Below are the code and all the weights of a small trained network. Each question names an input and a class and asks about switching units off, where a switched-off unit gives its printed mean instead of its output.

import numpy as np


def w(rows, s, z=0):
    codes = np.array(rows[::2]) - 128.0
    scale = np.full(codes.shape[1], s)
    scale[-1] = z or s
    return codes * scale


def f(y):
    return np.maximum(y, 0)


def log_softmax(a):
    a = a - a.max(-1, keepdims=True)
    return a - np.log(np.exp(a).sum(-1, keepdims=True))


def net(x, mask):
    res = np.array(x, float).reshape(1, 3) / 4 @ E
    y = f(res @ A[0][:, :-1].T + A[0][:, -1])
    res = res + np.where(mask, y, B[0][:, -1]) @ B[0][:, :-1]
    return log_softmax(res[-1] @ U[:, :-1].T + U[:, -1])


A, B = {}, {}
E = w([
[166,253,53,144],'x0',
[53,118,95,72],'x1',
[108,129,115,236],'x2',
],0.0066)
A[0] = w([
[128,131,130,131,94],'neuron 1',
[125,174,96,163,218],'neuron 2',
[132,121,118,128,93],'neuron 3',
[140,122,107,126,103],'neuron 4',
[111,97,136,140,148],'neuron 5',
[121,124,151,6,158],'neuron 6',
[139,132,109,141,136],'neuron 7',
[143,113,144,141,184],'neuron 8',
[117,52,172,189,194],'neuron 9',
[46,87,87,60,191],'neuron 10',
[136,113,105,129,86],'neuron 11',
[133,126,150,174,173],'neuron 12',
[117,216,85,194,251],'neuron 13',
[158,130,135,123,207],'neuron 14',
[134,102,141,122,168],'neuron 15',
[157,130,141,86,193],'neuron 16',
[106,107,119,35,183],'neuron 17',
[140,129,141,95,163],'neuron 18',
],0.018,0.0027)
B[0] = w([
[122,131,127,123,128],'neuron 1',
[135,199,146,140,204],'neuron 2',
[132,128,127,132,128],'neuron 3',
[120,128,128,133,133],'neuron 4',
[95,107,149,133,170],'neuron 5',
[168,99,12,95,225],'neuron 6',
[111,153,125,128,148],'neuron 7',
[128,115,137,161,160],'neuron 8',
[66,87,192,207,242],'neuron 9',
[143,118,195,44,223],'neuron 10',
[120,130,121,123,128],'neuron 11',
[132,142,114,168,175],'neuron 12',
[146,253,157,150,255],'neuron 13',
[114,138,105,146,158],'neuron 14',
[111,105,130,142,164],'neuron 15',
[115,117,81,154,171],'neuron 16',
[170,98,83,60,212],'neuron 17',
[122,118,90,138,159],'neuron 18',
],0.046,0.0091)
U = w([
[122,248,143,191,149],'0',
[31,91,157,229,193],'1',
[155,161,136,52,104],'2',
[170,105,3,78,166],'3',
[100,60,132,72,124],'4',
[68,99,200,117,5],'5',
],0.0061,0.0013)

Each question gives the input, the list of numbers given to net, and the class t.
The units are the neurons (one row each of A and B). Each row of codes is followed by its name. A weight is (code - 128) times the scale printed after its matrix; where a second scale follows, it is the last column's (A, B and U).
mask holds one flag per neuron, in row order. A switched-off neuron (its flag False) gives its mean, the last column of its row in B, instead of its output. The means were averaged over made-up inputs and are rounded, as every weight is.
A unit's drop is (log p(t) with every unit on - log p(t) with that unit switched off) / (log p(t) with every unit on - log p(t) with every unit switched off).
The circuit of an input: a set's keep is (log p(t) with only the set's units on - log p(t) with every unit switched off) / (log p(t) with every unit on - log p(t) with every unit switched off). Starting from the 12 units with the biggest drops (on a tie, the unit counted first), units are removed one at a time, each time the one whose removal leaves the highest keep (on an exact tie, the one counted first), for as long as the keep stays at least 0.8.
units of the circuit, in order: the units of the circuit, biggest drop first
most important unit: the unit with the biggest drop
k most important neurons: the k neurons with the biggest drops, biggest first
drop of u: that unit's drop, to one decimal
input [-3,8,-5], class 3: most important unit -> neuron 6
input [1,5,2], class 2: units of the circuit, in order -> (neuron 9; neuron 10)
input [-8,3,1], class 5: units of the circuit, in order -> (neuron 9; neuron 10)
input [-1,1,3], class 1: units of the circuit, in order -> (neuron 13; neuron 17)
input [-7,5,-2], class 4: 2 most important neurons -> (neuron 10; neuron 9)
input [-4,4,0], class 4: 2 most important neurons -> (neuron 10; neuron 13)
input [-3,-4,-3], class 1: 2 most important neurons -> (neuron 10; neuron 17)
input [-5,1,0], class 4: 2 most important neurons -> (neuron 13; neuron 10)
input [-6,-1,-4], class 3: 2 most important neurons -> (neuron 6; neuron 17)
input [-3,1,0], class 4: 2 most important neurons -> (neuron 13; neuron 2)
input [-7,6,-6], class 3: drop of neuron 6 -> 1.4
input [1,7,0], class 3: drop of neuron 9 -> 0.3
input [-6,8,3], class 4: drop of neuron 13 -> 0.1
input [-6,7,6], class 5: drop of neuron 10 -> 1.7
input [-5,-8,-7], class 3: units of the circuit, in order -> (neuron 6)
